Each row is followed by one of two labels, saying whether the row has a hidden trait. Each part has a new trait and two new labels.
-5.1 10.1 -19.6 -6.5 -21.9 -33.4 0.7 11.1 22.1 -23.5 11.7 11.9 -21.9 11.9 3.2 -5.1 -8.4 -4.1 17.8 37.6 7.1 24.2 -3.7 -12.2 -8.7
z606
2.9 9.6 -8.8 1.4 97.6 -17.3 1.5 -23.3 25.7 -2.6 -4.9 -24.2 -4.4 6.3 3.3 -15.6 -0.9 -1.1 -7.1 -3.2 -2.3 -4.2 18.1 25.9 1.4
Z34
-8.3 15.8 -30.5 8.5 51.9 -0.2 -13.4 -21.2 -14.3 3.8 2.8 5.1 -11.1 7.6 4.5 4.9 9.8 13.6 -2.5 -7.6 22.4 15.0 35.1 -11.6 9.3
Z34
19.7 -46.1 32.0 1.3 -16.5 8.0 2.7 9.5 -14.1 -2.3 -23.7 -7.1 21.3 2.9 6.4 -8.4 1.1 -10.1 12.7 7.2 -37.5 -13.2 -3.0 23.2 -1.6
z606
-10.7 1.6 -1.6 -4.7 -18.8 -0.6 0.9 14.6 9.4 -21.6 -9.6 14.9 -11.3 8.8 5.2 -8.8 -21.6 1.3 10.2 42.6 5.8 12.4 -2.6 -13.0 -10.9
z606
-31.1 18.4 28.5 -5.7 -21.6 -4.9 0.3 10.1 -21.5 38.4 23.0 17.6 -17.7 8.7 -21.1 15.2 13.8 -4.9 -16.3 -37.2 13.0 -13.7 -2.3 -48.9 7.4
z606
16.1 -23.6 7.5 1.2 -63.6 7.8 1.5 18.6 -13.5 -19.5 -13.7 -9.2 17.6 -6.1 18.6 -17.1 -2.3 9.2 19.1 2.3 -17.8 -19.8 -11.4 27.7 -19.0
z606
9.5 18.8 -18.2 4.5 99.9 3.2 1.8 -20.5 13.3 0.9 -14.0 -13.2 7.1 5.5 6.3 -21.6 -7.2 0.0 -0.9 -0.4 -9.7 -17.3 14.6 33.2 2.3
Z34
-13.3 11.0 22.2 -4.0 -9.4 0.1 0.8 8.9 -18.1 39.0 7.6 11.6 -5.1 9.2 -19.3 15.7 12.4 -3.6 -24.3 -27.2 4.1 -26.7 -0.8 -33.1 3.1
z606
-14.8 3.8 32.0 -2.8 -0.6 4.9 0.9 7.5 -12.9 34.5 14.8 -0.7 16.2 7.2 -16.5 10.1 2.9 0.8 -14.8 -28.5 -3.0 -40.5 -2.6 -0.9 -1.2
z606
-7.2 2.8 28.5 -13.5 -7.8 4.3 -0.9 7.9 -8.9 13.5 -7.8 4.2 10.8 7.9 -17.2 0.4 4.4 -1.4 -1.6 -8.9 -32.4 3.7 -8.9 -5.5 28.8
z606
-15.3 3.9 14.7 -8.3 -39.4 0.7 -3.7 10.2 -11.3 -15.2 -6.5 22.8 -8.2 7.7 2.1 -6.6 -17.1 4.9 10.2 27.4 7.4 22.4 0.1 -25.9 -27.2
z606
-15.4 -35.5 24.5 -4.8 -52.1 1.1 1.2 7.6 -27.8 -18.0 -0.6 9.6 -7.9 -14.4 7.6 -6.7 21.8 -3.4 14.8 -12.4 -1.9 14.9 4.7 -26.9 -3.7
z606
-3.8 27.4 -5.9 -4.7 -11.7 -5.9 0.9 -5.4 -23.3 34.8 15.2 10.9 -6.5 8.3 7.3 27.3 22.3 -5.7 -36.1 -19.6 5.3 -1.3 6.3 -41.2 8.7
Z34
-9.9 -20.5 10.2 -3.4 -61.1 2.4 0.3 13.5 -17.0 -17.6 -5.1 6.9 -3.8 -5.4 23.0 -15.5 13.2 -0.1 23.7 -9.5 -8.9 -1.1 -2.1 -7.1 -12.9
z606
50.5 -8.9 -50.9 12.3 49.7 18.9 3.1 -17.2 -13.3 36.4 -12.6 -33.8 51.0 -1.5 17.1 -5.5 -23.1 -2.5 -25.5 18.8 -29.1 -62.7 -0.6 73.9 8.5
Z34
4.1 10.2 6.2 10.0 65.6 3.5 7.4 -4.6 43.2 -12.7 -3.7 -20.3 5.0 7.9 35.0 -7.5 0.7 0.2 -9.5 -12.6 14.6 11.9 2.2 14.5 3.4
Z34
-8.4 22.7 3.6 -5.3 -19.0 1.3 0.4 -0.9 -10.7 33.9 16.7 -15.9 -4.3 8.1 3.0 25.0 20.0 -2.8 -33.9 -11.0 2.7 -4.4 7.1 -20.2 5.6
Z34
